Here is a tiny trained network, its code and every weight. The questions are about switching its units off for an input and a target symbol, where a switched-off unit gives its printed mean instead of its output.

import numpy as np


def w(rows, s, z=0):
    codes = np.array(rows[::2]) - 128.0
    scale = np.full(codes.shape[1], s)
    scale[-1] = z or s
    return codes * scale


def f(y):
    return y / 2 * (1 + np.tanh(0.7978845608 * (y + 0.044715 * y**3)))


def softmax(a):
    e = np.exp(a - a.max(-1, keepdims=True))
    return e / e.sum(-1, keepdims=True)


def log_softmax(a):
    a = a - a.max(-1, keepdims=True)
    return a - np.log(np.exp(a).sum(-1, keepdims=True))


def net(x, mask):
    ids = ['αεθμξσω'.index(c) for c in x.split()]
    T = len(ids)
    res = E[ids] + P[:T]
    u = 0
    for l in range(2):
        q, k, v = (res @ M[l].T for M in (Q, K, V))
        z = softmax(np.where(np.tri(T) > 0, q @ k.T / 3**0.5, -1e9)) @ v
        res = res + np.where(mask[u], z, O[l][:, -1]) @ O[l][:, :-1]
        u += 1
        y = f(res @ A[l][:, :-1].T + A[l][:, -1])
        res = res + np.where(mask[u : u + 8], y, B[l][:, -1]) @ B[l][:, :-1]
        u += 8
    return log_softmax(res[-1] @ U[:, :-1].T + U[:, -1])


Q, K, V, O, A, B = {}, {}, {}, {}, {}, {}
E = w([
[45,245,242,98,58],'α',
[39,132,172,111,144],'ε',
[77,108,106,236,11],'θ',
[138,98,123,161,254],'μ',
[191,23,64,94,19],'ξ',
[78,231,184,123,180],'σ',
[40,146,62,86,47],'ω',
],0.0092)
P = w([
[104,110,149,138,89],'0',
[134,156,82,153,121],'1',
[157,166,69,134,143],'2',
[142,46,113,47,197],'3',
[169,27,124,60,188],'4',
[207,13,124,45,186],'5',
[234,2,74,37,179],'6',
[227,55,116,60,161],'7',
],0.0028)
Q[0] = w([
[65,105,84,183,91],'L0H1',
[151,203,158,153,107],'L0H1',
[134,247,162,191,44],'L0H1',
],0.016)
K[0] = w([
[181,145,75,205,71],'L0H1',
[79,222,184,165,154],'L0H1',
[11,208,163,248,160],'L0H1',
],0.013)
V[0] = w([
[1,140,134,200,116],'L0H1',
[11,135,147,226,124],'L0H1',
[105,177,86,185,97],'L0H1',
],0.0054)
O[0] = w([
[2,99,64,157,146,251],'L0H1',
[35,87,78,146,141,254],'L0H1',
[79,71,159,84,150,220],'L0H1',
],0.0043,0.0015)
A[0] = w([
[229,81,123,176,215,142],'L0N1',
[44,157,120,73,20,97],'L0N2',
[150,254,211,18,121,196],'L0N3',
[126,101,178,138,66,181],'L0N4',
[177,87,132,120,177,4],'L0N5',
[187,64,106,94,143,92],'L0N6',
[105,198,82,64,135,101],'L0N7',
[132,109,67,71,96,116],'L0N8',
],0.0098,0.003)
B[0] = w([
[165,152,54,104,166,201],'L0N1',
[181,55,163,139,207,253],'L0N2',
[147,116,83,251,156,174],'L0N3',
[152,100,91,170,146,197],'L0N4',
[151,194,144,86,160,126],'L0N5',
[159,171,100,147,82,161],'L0N6',
[126,133,183,137,132,120],'L0N7',
[201,97,175,166,133,158],'L0N8',
],0.015,0.0042)
Q[1] = w([
[190,25,78,255,104],'L1H1',
[154,228,179,82,43],'L1H1',
[125,54,88,223,119],'L1H1',
],0.011)
K[1] = w([
[249,191,76,115,107],'L1H1',
[77,62,156,144,117],'L1H1',
[202,159,143,96,115],'L1H1',
],0.015)
V[1] = w([
[193,157,106,112,135],'L1H1',
[162,138,62,94,107],'L1H1',
[191,142,204,169,9],'L1H1',
],0.011)
O[1] = w([
[208,176,146,136,154,254],'L1H1',
[212,248,87,90,117,240],'L1H1',
[169,136,255,244,35,73],'L1H1',
],0.006,0.0079)
A[1] = w([
[66,43,174,52,59,228],'L1N1',
[68,242,155,59,186,76],'L1N2',
[210,87,153,75,117,182],'L1N3',
[142,131,132,150,250,139],'L1N4',
[104,161,202,206,177,155],'L1N5',
[15,107,91,166,48,202],'L1N6',
[67,189,115,73,217,253],'L1N7',
[177,61,38,127,173,168],'L1N8',
],0.011,0.004)
B[1] = w([
[228,155,191,72,176,150],'L1N1',
[138,9,119,166,89,167],'L1N2',
[70,147,170,176,142,177],'L1N3',
[64,96,136,71,116,220],'L1N4',
[132,151,178,167,130,168],'L1N5',
[133,135,15,206,173,149],'L1N6',
[147,254,126,98,129,230],'L1N7',
[129,93,124,120,43,254],'L1N8',
],0.017,0.021)
U = w([
[39,177,63,178,230,105],'α',
[158,92,185,83,191,1],'ε',
[173,182,115,93,254,96],'θ',
[84,155,106,98,115,196],'μ',
[49,67,110,179,150,10],'ξ',
[197,55,52,168,172,187],'σ',
[148,144,163,198,137,227],'ω',
],0.0045,0.0036)

Each question gives the input, a string of symbols that net reads in full, and the target symbol t.
The units are the heads (3 rows each of Q, K, V and O) and the neurons (one row each of A and B). Each row of codes is followed by its name. A weight is (code - 128) times the scale printed after its matrix; where a second scale follows, it is the last column's (O, A, B and U).
mask holds one flag per unit, layer by layer, with each layer's heads first. A switched-off unit (its flag False) gives its mean, the last column of its rows in O or B, instead of its output. The means were averaged over made-up inputs and are rounded, as every weight is.
A unit's drop is (log p(t) with every unit on - log p(t) with that unit switched off) / (log p(t) with every unit on - log p(t) with every unit switched off).
The circuit of an input: a set's keep is (log p(t) with only the set's units on - log p(t) with every unit switched off) / (log p(t) with every unit on - log p(t) with every unit switched off). Starting from the 12 units with the biggest drops (on a tie, the unit counted first), units are removed one at a time, each time the one whose removal leaves the highest keep (on an exact tie, the one counted first), for as long as the keep stays at least 0.8.
circuit, biggest first: the units of the circuit, biggest drop first
most important unit: the unit with the biggest drop
k most important neurons: the k neurons with the biggest drops, biggest first
top k neurons in layer l: the k neurons of layer l with the biggest drops, biggest first
drop when u is switched off: that unit's drop, to one decimal
input σ σ θ θ θ ξ ε, target ω: circuit, biggest first -> (L1H1 L0H1 L0N6 L1N5)
input ξ α σ, target ω: circuit, biggest first -> (L0N3 L1H1 L1N5 L0N8)
input ξ μ θ ξ θ θ, target ω: most important neuron -> (L0N6)
input θ α θ θ θ, target σ: 3 most important neurons -> (L1N6 L1N7 L1N1)
input ω θ ω θ, target σ: 2 most important neurons -> (L1N6 L1N7)
input ε σ θ α σ, target α: top 3 neurons in layer 0 -> (L0N3 L0N1 L0N2)
input ξ ω θ ε θ ε θ, target ω: top 2 neurons in layer 1 -> (L1N4 L1N5)
input σ θ θ ξ α, target ω: 3 most important neurons -> (L1N5 L0N6 L0N8)
input θ ε α, target ξ: 4 most important neurons -> (L0N3 L0N2 L1N7 L1N4)
input α ω θ α, target ξ: top 3 neurons in layer 0 -> (L0N3 L0N2 L0N1)
input μ θ ξ ξ, target ω: top 2 neurons in layer 0 -> (L0N8 L0N6)
input μ θ θ ε θ θ ε μ, target μ: top 2 neurons in layer 1 -> (L1N7 L1N8)
input ξ ε ξ ξ θ ξ θ ω, target ω: drop when L1H1 is switched off -> 0.8
input θ σ ξ θ α ε, target ω: most important unit -> L1H1
input ξ ξ σ, target ω: drop when L0N3 is switched off -> 1.6
input θ ξ ε θ θ θ θ ω, target ω: drop when L1N5 is switched off -> 0.1
